Here is a tiny trained network, its code and every weight. The questions are about switching its units off for an input and a class, where a switched-off unit gives its printed mean instead of its output.

import numpy as np


def w(rows, s, z=0):
    codes = np.array(rows[::2]) - 128.0
    scale = np.full(codes.shape[1], s)
    scale[-1] = z or s
    return codes * scale


def f(y):
    return y / 2 * (1 + np.tanh(0.7978845608 * (y + 0.044715 * y**3)))


def log_softmax(a):
    a = a - a.max(-1, keepdims=True)
    return a - np.log(np.exp(a).sum(-1, keepdims=True))


def net(x, mask):
    res = np.array(x, float).reshape(1, 7) / 4 @ E
    y = f(res @ A[0][:, :-1].T + A[0][:, -1])
    res = res + np.where(mask, y, B[0][:, -1]) @ B[0][:, :-1]
    return log_softmax(res[-1] @ U[:, :-1].T + U[:, -1])


A, B = {}, {}
E = w([
[146,42,136,94,107,135,115,195,196,137,131,71],'x0',
[68,70,78,59,136,149,85,190,149,172,106,199],'x1',
[133,136,100,155,153,105,118,121,143,132,111,100],'x2',
[102,157,142,175,84,166,183,178,128,144,102,76],'x3',
[156,74,172,87,118,194,109,192,74,133,138,98],'x4',
[143,138,134,69,113,151,106,130,105,190,193,141],'x5',
[96,160,110,118,64,85,159,136,70,142,248,122],'x6',
],0.011)
A[0] = w([
[128,134,154,205,149,148,178,111,76,102,98,110,118],'n0',
[143,172,129,137,106,161,133,111,94,146,164,209,22],'n1',
[121,70,111,99,165,173,98,186,136,174,79,151,183],'n2',
[129,106,175,139,134,176,109,108,129,142,152,133,22],'n3',
[138,116,161,101,91,205,124,119,107,98,152,123,2],'n4',
[100,153,75,145,140,16,133,62,189,161,154,154,134],'n5',
[135,124,145,93,31,133,188,176,99,181,191,1,250],'n6',
],0.0096,0.0043)
B[0] = w([
[158,203,196,38,112,168,187,172,85,38,89,155,184],'n0',
[207,118,127,135,140,119,141,89,183,86,63,96,159],'n1',
[207,10,45,59,87,188,33,62,209,38,142,221,216],'n2',
[80,185,171,129,73,115,255,143,65,127,132,122,131],'n3',
[129,69,120,199,28,99,120,91,78,221,162,124,148],'n4',
[43,149,121,138,96,101,25,94,140,169,115,202,213],'n5',
[119,104,71,144,48,27,9,78,191,116,153,179,248],'n6',
],0.0089,0.015)
U = w([
[95,186,182,164,134,161,225,156,56,87,82,118,105],'0',
[149,141,147,78,254,107,152,94,107,158,150,150,89],'1',
[26,133,61,178,123,53,84,116,119,184,226,196,135],'2',
[169,83,168,159,190,141,173,173,224,65,71,21,100],'3',
[95,119,57,88,121,167,201,104,80,213,159,98,51],'4',
[127,107,107,185,167,178,173,242,128,202,189,158,3],'5',
[162,114,64,80,141,148,61,142,131,30,100,182,247],'6',
],0.0097,0.0044)

Each question gives the input, the list of numbers given to net, and the class t.
The units are the neurons (one row each of A and B). Each row of codes is followed by its name. A weight is (code - 128) times the scale printed after its matrix; where a second scale follows, it is the last column's (A, B and U).
mask holds one flag per neuron, in row order. A switched-off neuron (its flag False) gives its mean, the last column of its row in B, instead of its output. The means were averaged over made-up inputs and are rounded, as every weight is.
A unit's drop is (log p(t) with every unit on - log p(t) with that unit switched off) / (log p(t) with every unit on - log p(t) with every unit switched off).
The circuit of an input: a set's keep is (log p(t) with only the set's units on - log p(t) with every unit switched off) / (log p(t) with every unit on - log p(t) with every unit switched off). Starting from all 7 units, units are removed one at a time, each time the one whose removal leaves the highest keep (on an exact tie, the one counted first), for as long as the keep stays at least 0.8.
units of the circuit, in order: the units of the circuit, biggest drop first
most important unit: the unit with the biggest drop
k most important neurons: the k neurons with the biggest drops, biggest first
drop when u is switched off: that unit's drop, to one decimal
input [-6,7,-2,-7,3,7,7], class 6: 2 most important neurons : (n1 n6)
input [3,-2,-5,3,-3,0,1], class 2: most important unit : n2
input [-2,-2,-1,4,7,-6,-2], class 0: units of the circuit, in order : (n2 n0 n5)
input [-7,5,3,-5,3,8,6], class 6: 3 most important neurons : (n1 n6 n4)
input [-2,2,-8,6,-8,-8,0], class 0: units of the circuit, in order : (n6 n2)
input [-8,-2,3,-7,4,-3,-4], class 1: units of the circuit, in order : (n2 n6)
input [-1,-5,2,5,-4,-2,-1], class 0: units of the circuit, in order : (n2 n0)
input [-8,-8,-8,-7,-3,0,4], class 6: 3 most important neurons : (n1 n5 n0)
input [7,2,-5,3,5,6,1], class 2: 2 most important neurons : (n6 n4)
input [4,-3,2,4,5,-5,4], class 2: 2 most important neurons : (n6 n2)
input [5,2,-8,6,7,-3,3], class 2: 2 most important neurons : (n6 n4)
input [0,-4,-1,2,-6,-6,-2], class 0: drop when n4 is switched off : 0.0
input [-3,-7,-7,1,6,-5,2], class 0: drop when n0 is switched off : 0.8
input [-7,-7,-7,3,3,-1,0], class 0: units of the circuit, in order : (n2)
input [-5,-6,-5,0,8,6,2], class 2: drop when n4 is switched off : 0.3
input [8,-3,0,2,1,-1,4], class 2: drop when n6 is switched off : 0.1
